Here is a tiny trained network, its code and every weight. The questions are about switching its units off for an input and a class, where a switched-off unit gives its printed mean instead of its output.

import numpy as np


def w(rows, s, z=0):
    codes = np.array(rows[::2]) - 128.0
    scale = np.full(codes.shape[1], s)
    scale[-1] = z or s
    return codes * scale


def f(y):
    return y / 2 * (1 + np.tanh(0.7978845608 * (y + 0.044715 * y**3)))


def log_softmax(a):
    a = a - a.max(-1, keepdims=True)
    return a - np.log(np.exp(a).sum(-1, keepdims=True))


def net(x, mask):
    res = np.array(x, float).reshape(1, 7) / 4 @ E
    y = f(res @ A[0][:, :-1].T + A[0][:, -1])
    res = res + np.where(mask, y, B[0][:, -1]) @ B[0][:, :-1]
    return log_softmax(res[-1] @ U[:, :-1].T + U[:, -1])


A, B = {}, {}
E = w([
[204,197,124,30,213,236,188],'x0',
[126,134,140,126,125,128,133],'x1',
[49,157,47,223,170,144,253],'x2',
[114,231,36,96,202,37,55],'x3',
[22,153,227,157,219,192,54],'x4',
[128,123,128,123,131,128,128],'x5',
[133,129,129,135,125,130,122],'x6',
],0.005)
A[0] = w([
[208,115,217,43,97,97,28,69],'N0',
[143,50,217,156,53,207,186,103],'N1',
[73,91,139,200,70,34,96,66],'N2',
[114,65,165,175,80,214,194,128],'N3',
[191,164,100,35,209,215,173,122],'N4',
[81,88,129,206,68,47,84,70],'N5',
[96,182,26,79,190,54,51,178],'N6',
[209,97,55,99,52,57,180,85],'N7',
[43,124,189,141,187,168,73,70],'N8',
[46,155,192,148,171,176,80,49],'N9',
[80,88,125,195,64,48,72,92],'N10',
[85,87,150,197,77,28,89,65],'N11',
[62,112,218,149,211,158,72,135],'N12',
[39,179,50,229,156,149,243,141],'N13',
[205,88,213,45,105,102,3,89],'N14',
[183,34,118,130,82,137,159,251],'N15',
[46,131,200,143,195,156,98,64],'N16',
[84,179,54,152,165,109,147,115],'N17',
[49,133,211,151,197,158,78,73],'N18',
[190,72,59,97,66,48,189,132],'N19',
[122,223,41,122,194,19,55,162],'N20',
],0.0053,0.0025)
B[0] = w([
[202,63,208,224,236,37,225,200],'N0',
[40,144,164,110,30,217,32,208],'N1',
[198,216,187,6,226,229,190,188],'N2',
[46,91,181,190,90,146,50,197],'N3',
[159,224,225,40,187,226,121,223],'N4',
[189,216,183,7,218,231,192,187],'N5',
[23,91,200,164,65,202,48,237],'N6',
[199,226,31,131,26,96,118,197],'N7',
[189,192,23,115,27,56,147,175],'N8',
[203,221,14,106,35,54,165,167],'N9',
[163,196,213,48,209,220,154,193],'N10',
[186,210,205,19,196,240,175,185],'N11',
[192,177,24,142,36,88,72,205],'N12',
[213,71,169,216,242,31,219,252],'N13',
[149,58,183,255,228,22,233,215],'N14',
[138,163,102,164,92,128,54,212],'N15',
[231,195,30,96,36,59,178,170],'N16',
[56,95,179,187,144,129,144,169],'N17',
[212,202,16,133,25,67,112,184],'N18',
[204,201,37,150,48,88,80,206],'N19',
[12,88,194,209,33,209,24,249],'N20',
],0.005,0.004)
U = w([
[152,156,163,165,127,163,103,254],'0',
[179,234,194,10,209,255,170,27],'1',
[206,206,25,148,21,37,112,17],'2',
[29,51,208,183,42,218,36,71],'3',
[168,41,185,239,225,30,223,37],'4',
[124,78,128,107,128,132,110,216],'5',
],0.0055,0.0048)

Each question gives the input, the list of numbers given to net, and the class t.
The units are the neurons (one row each of A and B). Each row of codes is followed by its name. A weight is (code - 128) times the scale printed after its matrix; where a second scale follows, it is the last column's (A, B and U).
mask holds one flag per neuron, in row order. A switched-off neuron (its flag False) gives its mean, the last column of its row in B, instead of its output. The means were averaged over made-up inputs and are rounded, as every weight is.
A unit's drop is (log p(t) with every unit on - log p(t) with that unit switched off) / (log p(t) with every unit on - log p(t) with every unit switched off).
The circuit of an input: a set's keep is (log p(t) with only the set's units on - log p(t) with every unit switched off) / (log p(t) with every unit on - log p(t) with every unit switched off). Starting from the 12 units with the biggest drops (on a tie, the unit counted first), units are removed one at a time, each time the one whose removal leaves the highest keep (on an exact tie, the one counted first), for as long as the keep stays at least 0.8.
circuit, biggest first: the units of the circuit, biggest drop first
unit that matters most: the unit with the biggest drop
k most important neurons: the k neurons with the biggest drops, biggest first
drop of u: that unit's drop, to one decimal
input [-7,2,3,8,1,-7,-7], class 3: unit that matters most -> N20
input [0,4,6,0,3,3,7], class 4: circuit, biggest first -> [N13; N1]
input [-1,-7,2,8,-4,-7,1], class 3: 2 most important neurons -> [N20; N6]
input [5,7,5,-3,-8,-1,4], class 2: circuit, biggest first -> [N7; N19]
input [6,7,-8,-1,4,5,-6], class 4: circuit, biggest first -> [N14; N0]
input [5,3,-1,-7,1,-4,-3], class 3: 2 most important neurons -> [N1; N3]
input [-3,1,8,8,-7,0,2], class 3: 3 most important neurons -> [N20; N6; N17]
input [1,-1,-6,6,-2,0,6], class 3: circuit, biggest first -> [N20; N6]
input [-3,-3,-4,6,4,0,-3], class 3: 3 most important neurons -> [N20; N6; N13]
input [5,-5,2,-5,-8,2,-7], class 2: 2 most important neurons -> [N7; N19]
input [-3,5,7,3,0,2,8], class 4: 2 most important neurons -> [N13; N1]
input [2,0,-6,6,-1,1,2], class 3: drop of N6 -> 0.4
input [-6,1,0,5,-3,-4,-6], class 1: drop of N20 -> -0.1
input [-2,2,-6,2,-3,5,5], class 4: drop of N1 -> 0.1
input [-7,2,-4,8,1,1,1], class 3: circuit, biggest first -> [N20]
